Here is a tiny trained network, its code and every weight. The questions are about switching its units off for an input and a target symbol, where a switched-off unit gives its printed mean instead of its output.

import numpy as np


def w(rows, s, z=0):
    codes = np.array(rows[::2]) - 128.0
    scale = np.full(codes.shape[1], s)
    scale[-1] = z or s
    return codes * scale


def norm(h):
    return h / np.sqrt((h * h).mean(-1, keepdims=True) + 1e-5)


def f(y):
    return np.maximum(y, 0)


def softmax(a):
    e = np.exp(a - a.max(-1, keepdims=True))
    return e / e.sum(-1, keepdims=True)


def log_softmax(a):
    a = a - a.max(-1, keepdims=True)
    return a - np.log(np.exp(a).sum(-1, keepdims=True))


def net(x, mask):
    ids = ['ΘΛΞΦΨαβγδεζηπστ'.index(c) for c in x.split()]
    T = len(ids)
    res = E[ids] + P[:T]
    u = 0
    for l in range(2):
        r = norm(res)
        for j in range(3):
            rows = slice(3 * j, 3 * j + 3)
            q, k, v = (r @ M[l][rows].T for M in (Q, K, V))
            z = softmax(np.where(np.tri(T) > 0, q @ k.T / 3**0.5, -1e9)) @ v
            o = O[l][rows]
            res = res + np.where(mask[u + j], z, o[:, -1]) @ o[:, :-1]
        u += 3
        y = f(norm(res) @ A[l][:, :-1].T + A[l][:, -1])
        res = res + np.where(mask[u : u + 16], y, B[l][:, -1]) @ B[l][:, :-1]
        u += 16
    return log_softmax(norm(res)[-1] @ U[:, :-1].T + U[:, -1])


Q, K, V, O, A, B = {}, {}, {}, {}, {}, {}
E = w([
[140,176,159,89,117],'Θ',
[141,63,129,113,143],'Λ',
[164,104,162,104,86],'Ξ',
[115,168,163,113,203],'Φ',
[105,94,124,127,195],'Ψ',
[3,96,183,107,138],'α',
[85,187,120,55,158],'β',
[114,160,129,96,64],'γ',
[155,112,167,128,171],'δ',
[115,85,95,90,91],'ε',
[110,113,151,123,231],'ζ',
[71,153,98,106,104],'η',
[86,48,78,96,170],'π',
[188,159,69,157,126],'σ',
[116,160,131,98,72],'τ',
],0.0073)
P = w([
[18,91,233,196,66],'0',
[128,82,162,11,132],'1',
[142,97,138,2,132],'2',
[146,121,124,13,133],'3',
[167,132,119,17,141],'4',
[189,123,114,20,147],'5',
[198,142,110,33,139],'6',
[203,163,98,43,148],'7',
[219,163,81,60,141],'8',
[231,167,84,66,154],'9',
],0.0025)
Q[0] = w([
[171,120,179,128,46],'L0H1',
[1,178,85,162,199],'L0H1',
[190,109,170,123,148],'L0H1',
[70,79,112,148,77],'L0H2',
[74,102,202,230,119],'L0H2',
[145,75,114,122,193],'L0H2',
[120,169,129,63,157],'L0H3',
[153,105,110,86,131],'L0H3',
[102,83,179,31,118],'L0H3',
],0.021)
K[0] = w([
[160,130,123,163,9],'L0H1',
[1,112,152,68,197],'L0H1',
[192,105,119,167,124],'L0H1',
[95,72,136,65,95],'L0H2',
[47,76,235,125,131],'L0H2',
[168,94,103,121,175],'L0H2',
[175,95,79,149,93],'L0H3',
[177,167,107,171,126],'L0H3',
[213,162,20,114,176],'L0H3',
],0.017)
V[0] = w([
[94,132,84,133,159],'L0H1',
[191,119,131,97,87],'L0H1',
[66,153,101,145,186],'L0H1',
[135,41,15,148,136],'L0H2',
[62,177,72,109,4],'L0H2',
[96,71,160,156,91],'L0H2',
[103,128,125,72,148],'L0H3',
[143,131,92,42,208],'L0H3',
[130,104,159,167,121],'L0H3',
],0.011)
O[0] = w([
[97,139,69,137,165,53],'L0H1',
[170,153,166,184,85,233],'L0H1',
[77,123,59,86,199,10],'L0H1',
[112,38,22,241,121,104],'L0H2',
[134,142,13,12,43,125],'L0H2',
[169,3,184,80,131,82],'L0H2',
[75,109,132,99,100,202],'L0H3',
[26,116,190,157,39,254],'L0H3',
[126,126,105,155,168,90],'L0H3',
],0.0069,0.007)
A[0] = w([
[150,170,63,59,114,111],'L0N1',
[126,108,153,127,104,99],'L0N2',
[97,73,123,80,143,57],'L0N3',
[156,161,171,115,152,94],'L0N4',
[220,191,45,125,209,22],'L0N5',
[121,153,187,40,191,164],'L0N6',
[104,166,129,63,96,153],'L0N7',
[147,130,142,153,122,60],'L0N8',
[197,158,86,72,195,125],'L0N9',
[94,229,92,181,130,74],'L0N10',
[106,65,121,99,72,132],'L0N11',
[43,23,130,140,200,119],'L0N12',
[37,148,148,31,219,166],'L0N13',
[127,152,171,81,128,154],'L0N14',
[102,177,197,136,254,2],'L0N15',
[28,50,109,48,121,76],'L0N16',
],0.0084,0.003)
B[0] = w([
[61,141,128,137,193,185],'L0N1',
[117,129,156,133,141,193],'L0N2',
[124,75,98,148,106,153],'L0N3',
[154,132,162,105,82,184],'L0N4',
[154,81,155,235,241,149],'L0N5',
[148,188,153,159,31,237],'L0N6',
[122,187,132,144,155,254],'L0N7',
[110,143,111,128,132,150],'L0N8',
[85,103,162,179,106,155],'L0N9',
[188,107,119,153,34,190],'L0N10',
[111,120,138,142,189,231],'L0N11',
[29,51,158,100,110,216],'L0N12',
[48,179,145,197,24,246],'L0N13',
[130,169,179,126,74,244],'L0N14',
[2,127,172,76,212,179],'L0N15',
[78,176,61,195,63,218],'L0N16',
],0.016,0.0037)
Q[1] = w([
[82,119,30,164,131],'L1H1',
[122,82,216,172,149],'L1H1',
[120,87,57,235,60],'L1H1',
[101,163,125,77,209],'L1H2',
[148,80,23,184,83],'L1H2',
[117,75,169,91,105],'L1H2',
[145,72,128,231,37],'L1H3',
[141,145,38,181,125],'L1H3',
[148,70,107,6,173],'L1H3',
],0.019)
K[1] = w([
[138,147,69,41,176],'L1H1',
[119,81,188,161,170],'L1H1',
[199,33,71,92,182],'L1H1',
[79,161,192,91,174],'L1H2',
[151,121,34,96,179],'L1H2',
[118,106,114,203,111],'L1H2',
[250,117,127,155,128],'L1H3',
[180,102,65,73,146],'L1H3',
[78,52,114,138,98],'L1H3',
],0.02)
V[1] = w([
[81,77,162,1,58],'L1H1',
[91,130,137,92,98],'L1H1',
[126,132,83,90,88],'L1H1',
[154,110,148,108,57],'L1H2',
[123,193,139,149,207],'L1H2',
[196,132,152,189,125],'L1H2',
[111,107,156,65,112],'L1H3',
[180,149,93,176,231],'L1H3',
[94,131,133,163,49],'L1H3',
],0.013)
O[1] = w([
[153,254,30,199,167,145],'L1H1',
[126,161,81,163,190,148],'L1H1',
[133,128,110,192,178,92],'L1H1',
[60,111,75,145,107,183],'L1H2',
[173,150,152,163,204,81],'L1H2',
[98,205,104,93,169,158],'L1H2',
[118,50,133,88,90,152],'L1H3',
[69,235,171,191,89,11],'L1H3',
[184,116,91,103,177,216],'L1H3',
],0.0087,0.012)
A[1] = w([
[134,146,114,100,150,48],'L1N1',
[163,146,80,51,152,74],'L1N2',
[157,92,77,121,151,67],'L1N3',
[41,158,114,68,155,64],'L1N4',
[132,209,55,103,129,4],'L1N5',
[191,131,129,182,90,101],'L1N6',
[169,120,133,171,96,84],'L1N7',
[93,98,124,146,113,104],'L1N8',
[249,133,120,93,158,60],'L1N9',
[146,114,138,151,106,109],'L1N10',
[147,159,122,83,147,87],'L1N11',
[133,114,205,80,193,26],'L1N12',
[176,80,136,191,159,42],'L1N13',
[130,195,135,86,176,152],'L1N14',
[156,84,91,146,99,65],'L1N15',
[116,146,65,63,86,140],'L1N16',
],0.014,0.0027)
B[1] = w([
[107,109,153,120,137,133],'L1N1',
[58,124,163,80,157,161],'L1N2',
[110,158,174,139,90,145],'L1N3',
[154,122,97,55,177,199],'L1N4',
[167,102,160,128,254,195],'L1N5',
[82,129,85,86,101,204],'L1N6',
[95,131,96,96,107,185],'L1N7',
[165,155,132,98,128,205],'L1N8',
[127,168,33,63,116,182],'L1N9',
[101,141,114,106,131,177],'L1N10',
[152,98,161,125,99,159],'L1N11',
[113,101,109,228,146,147],'L1N12',
[131,157,157,64,66,164],'L1N13',
[156,116,159,118,41,171],'L1N14',
[189,130,121,139,89,183],'L1N15',
[199,124,126,191,139,254],'L1N16',
],0.028,0.0061)
U = w([
[207,205,207,119,98,52],'Θ',
[159,2,189,81,92,125],'Λ',
[135,155,36,28,106,139],'Ξ',
[64,194,189,70,140,89],'Φ',
[73,86,109,101,160,137],'Ψ',
[59,152,69,196,80,83],'α',
[135,237,112,200,144,121],'β',
[174,106,171,96,181,144],'γ',
[104,100,204,231,145,219],'δ',
[218,96,86,218,83,85],'ε',
[62,110,145,99,171,183],'ζ',
[155,123,61,144,190,252],'η',
[96,38,48,155,119,103],'π',
[95,134,155,144,107,49],'σ',
[171,116,171,108,170,157],'τ',
],0.0098,0.003)

Each question gives the input, a string of symbols that net reads in full, and the target symbol t.
The units are the heads (3 rows each of Q, K, V and O) and the neurons (one row each of A and B). Each row of codes is followed by its name. A weight is (code - 128) times the scale printed after its matrix; where a second scale follows, it is the last column's (O, A, B and U).
mask holds one flag per unit, layer by layer, with each layer's heads first. A switched-off unit (its flag False) gives its mean, the last column of its rows in O or B, instead of its output. The means were averaged over made-up inputs and are rounded, as every weight is.
A unit's drop is (log p(t) with every unit on - log p(t) with that unit switched off) / (log p(t) with every unit on - log p(t) with every unit switched off).
The circuit of an input: a set's keep is (log p(t) with only the set's units on - log p(t) with every unit switched off) / (log p(t) with every unit on - log p(t) with every unit switched off). Starting from the 12 units with the biggest drops (on a tie, the unit counted first), units are removed one at a time, each time the one whose removal leaves the highest keep (on an exact tie, the one counted first), for as long as the keep stays at least 0.8.
units of the circuit, in order: the units of the circuit, biggest drop first
unit that matters most: the unit with the biggest drop
top k neurons: the k neurons with the biggest drops, biggest first
k most important neurons of layer l: the k neurons of layer l with the biggest drops, biggest first
heads that matter: for each layer, one digit per head in row order, 1 if its drop is at least 0.15 and else 0, layers parted by /
drop when u is switched off: that unit's drop, to one decimal
input ε η Ξ Ξ Θ Θ Ξ Θ α α, target α: units of the circuit, in order : [L0H1, L0N13]
input δ ε Ξ Ξ Θ β Ξ, target Θ: unit that matters most : L0H2
input Λ Ξ τ σ, target β: units of the circuit, in order : [L1H3, L0H3, L0N5]
input Ξ σ Θ Λ Λ π ε γ δ Φ, target Λ: units of the circuit, in order : [L1H1, L0H3, L0N5]
input ζ Λ ε δ, target δ: units of the circuit, in order : [L0H2, L1N12]
input Λ ζ δ Ξ η Λ σ Ξ Θ, target β: units of the circuit, in order : [L0H2, L1H3, L0H3]
input ε Θ Ξ Ξ ε Λ σ Λ, target α: units of the circuit, in order : [L0H2, L0H3, L1H3, L1H2]
input Θ ζ α η ζ Ξ ε Ξ, target ε: units of the circuit, in order : [L0H2, L1N16, L1N4]
input ε Ξ Ξ ε ε σ, target α: top 3 neurons : [L0N5, L1N6, L0N10]
input Θ Θ η Φ Ξ Ξ δ Λ, target Λ: units of the circuit, in order : [L0H2, L1H1]
input Ξ ε σ Λ Ξ Λ γ, target Λ: units of the circuit, in order : [L1H1, L0H2, L0H3, L0N6]
input Ξ σ η, target Λ: units of the circuit, in order : [L1H1, L0H3]
input ε Ξ η β Λ σ, target α: top 2 neurons : [L0N5, L1N6]
input β Ξ Λ ζ σ γ Λ Ξ τ, target ε: heads that matter : 010 / 010
input Λ Ξ σ Ξ, target β: heads that matter : 011 / 001
input δ Ξ β Ξ Θ π π, target π: heads that matter : 110 / 000
input σ Ξ Ξ Ξ Φ, target δ: unit that matters most : L0H3
input η η δ Ξ γ ε β, target β: heads that matter : 100 / 000
input Θ η ε δ, target δ: units of the circuit, in order : [L1N12, L0H2]
input Λ α δ δ ε γ Φ, target Φ: 2 most important neurons of layer 1 : [L1N16, L1N4]
input δ Ξ τ Θ π β Ξ ε Ξ, target ε: 2 most important neurons of layer 0 : [L0N13, L0N6]
input Λ Λ Λ, target Λ: unit that matters most : L0N12
input Ξ σ Λ Ψ ε Ξ Ψ Ξ Θ, target Λ: top 2 neurons : [L0N5, L0N13]
input β Ξ Λ Φ, target Φ: 3 most important neurons of layer 0 : [L0N15, L0N13, L0N6]
input η Ξ ε η Ξ Θ, target Θ: drop when L0H2 is switched off : 2.4
input Λ Ξ Λ Ξ Λ Λ Ξ Θ Θ σ, target β: drop when L0H2 is switched off : 1.3
input α Ξ ε η η η, target η: unit that matters most : L0H2
input Ξ Λ σ Ξ Ξ, target Λ: drop when L0H3 is switched off : 2.1
input σ Ψ Ξ τ Λ, target δ: drop when L1H3 is switched off : 0.3
